Here is a tiny trained network, its code and every weight. The questions are about switching its units off for an input and a class, where a switched-off unit gives its printed mean instead of its output.

import numpy as np


def w(rows, s, z=0):
    codes = np.array(rows[::2]) - 128.0
    scale = np.full(codes.shape[1], s)
    scale[-1] = z or s
    return codes * scale


def norm(h):
    return h / np.sqrt((h * h).mean(-1, keepdims=True) + 1e-5)


def f(y):
    return y / 2 * (1 + np.tanh(0.7978845608 * (y + 0.044715 * y**3)))


def log_softmax(a):
    a = a - a.max(-1, keepdims=True)
    return a - np.log(np.exp(a).sum(-1, keepdims=True))


def net(x, mask):
    res = np.array(x, float).reshape(1, 5) / 4 @ E
    u = 0
    for l in range(2):
        y = f(norm(res) @ A[l][:, :-1].T + A[l][:, -1])
        res = res + np.where(mask[u : u + 5], y, B[l][:, -1]) @ B[l][:, :-1]
        u += 5
    return log_softmax(norm(res)[-1] @ U[:, :-1].T + U[:, -1])


A, B = {}, {}
E = w([
[254,174,165,193,97,131,115,188],'x0',
[130,176,134,201,94,78,121,47],'x1',
[93,49,61,26,205,166,102,156],'x2',
[146,159,117,93,170,101,146,49],'x3',
[145,151,159,136,144,39,133,76],'x4',
],0.0069)
A[0] = w([
[137,163,97,81,102,169,104,201,94],'0.n1',
[96,130,168,254,156,22,155,107,235],'0.n2',
[178,20,105,59,174,96,161,163,54],'0.n3',
[29,170,70,118,170,121,193,138,35],'0.n4',
[229,178,134,235,22,161,167,172,4],'0.n5',
],0.0064,0.0026)
B[0] = w([
[153,155,90,109,135,94,206,65,170],'0.n1',
[157,129,112,113,120,111,167,59,243],'0.n2',
[177,115,121,81,166,113,140,154,184],'0.n3',
[118,122,99,142,99,166,122,119,157],'0.n4',
[145,163,147,199,95,190,121,250,254],'0.n5',
],0.011,0.0056)
A[1] = w([
[113,114,108,64,249,134,130,200,39],'1.n1',
[107,169,154,145,148,111,129,69,154],'1.n2',
[110,101,83,32,203,128,86,175,161],'1.n3',
[180,139,181,200,78,173,103,117,188],'1.n4',
[160,190,190,254,98,148,122,181,250],'1.n5',
],0.0089,0.0017)
B[1] = w([
[191,185,144,60,113,101,135,148,200],'1.n1',
[135,89,159,154,81,52,77,174,149],'1.n2',
[179,141,187,97,163,238,108,101,214],'1.n3',
[122,198,140,115,253,51,219,196,195],'1.n4',
[102,129,67,185,166,111,95,216,244],'1.n5',
],0.012,0.011)
U = w([
[159,155,87,194,179,96,161,229,251],'0',
[220,103,143,14,175,254,148,112,182],'1',
[158,94,135,167,39,12,131,25,43],'2',
[46,20,76,135,46,227,60,89,10],'3',
],0.01,0.0023)

Each question gives the input, the list of numbers given to net, and the class t.
The units are the neurons (one row each of A and B). Each row of codes is followed by its name. A weight is (code - 128) times the scale printed after its matrix; where a second scale follows, it is the last column's (A, B and U).
mask holds one flag per neuron, layer by layer. A switched-off neuron (its flag False) gives its mean, the last column of its row in B, instead of its output. The means were averaged over made-up inputs and are rounded, as every weight is.
A unit's drop is (log p(t) with every unit on - log p(t) with that unit switched off) / (log p(t) with every unit on - log p(t) with every unit switched off).
The circuit of an input: a set's keep is (log p(t) with only the set's units on - log p(t) with every unit switched off) / (log p(t) with every unit on - log p(t) with every unit switched off). Starting from all 10 units, units are removed one at a time, each time the one whose removal leaves the highest keep (on an exact tie, the one counted first), for as long as the keep stays at least 0.8.
units of the circuit, in order: the units of the circuit, biggest drop first
top k neurons: the k neurons with the biggest drops, biggest first
k most important neurons of layer l: the k neurons of layer l with the biggest drops, biggest first
drop of u: that unit's drop, to one decimal
input [-6,0,-8,2,-4], class 2: top 2 neurons -> 0.n5, 0.n2
input [-2,4,3,-5,-2], class 3: top 3 neurons -> 1.n4, 0.n3, 0.n5
input [-6,-7,-8,4,-2], class 3: units of the circuit, in order -> 0.n5, 1.n4, 1.n1, 0.n4
input [-6,-7,-6,6,-2], class 3: 2 most important neurons of layer 0 -> 0.n4, 0.n3
input [-1,7,4,4,-6], class 3: units of the circuit, in order -> 1.n4, 1.n1
input [-8,5,7,2,8], class 1: units of the circuit, in order -> 1.n5
input [-2,-7,-3,-2,7], class 1: top 2 neurons -> 0.n3, 0.n5
input [-8,5,-7,-5,3], class 2: top 2 neurons -> 0.n5, 0.n2
input [-4,1,-5,-2,4], class 2: drop of 0.n2 -> 0.3
input [-3,8,-1,6,-7], class 2: drop of 0.n5 -> 0.7
input [8,-3,7,-7,-4], class 1: drop of 1.n5 -> 0.1
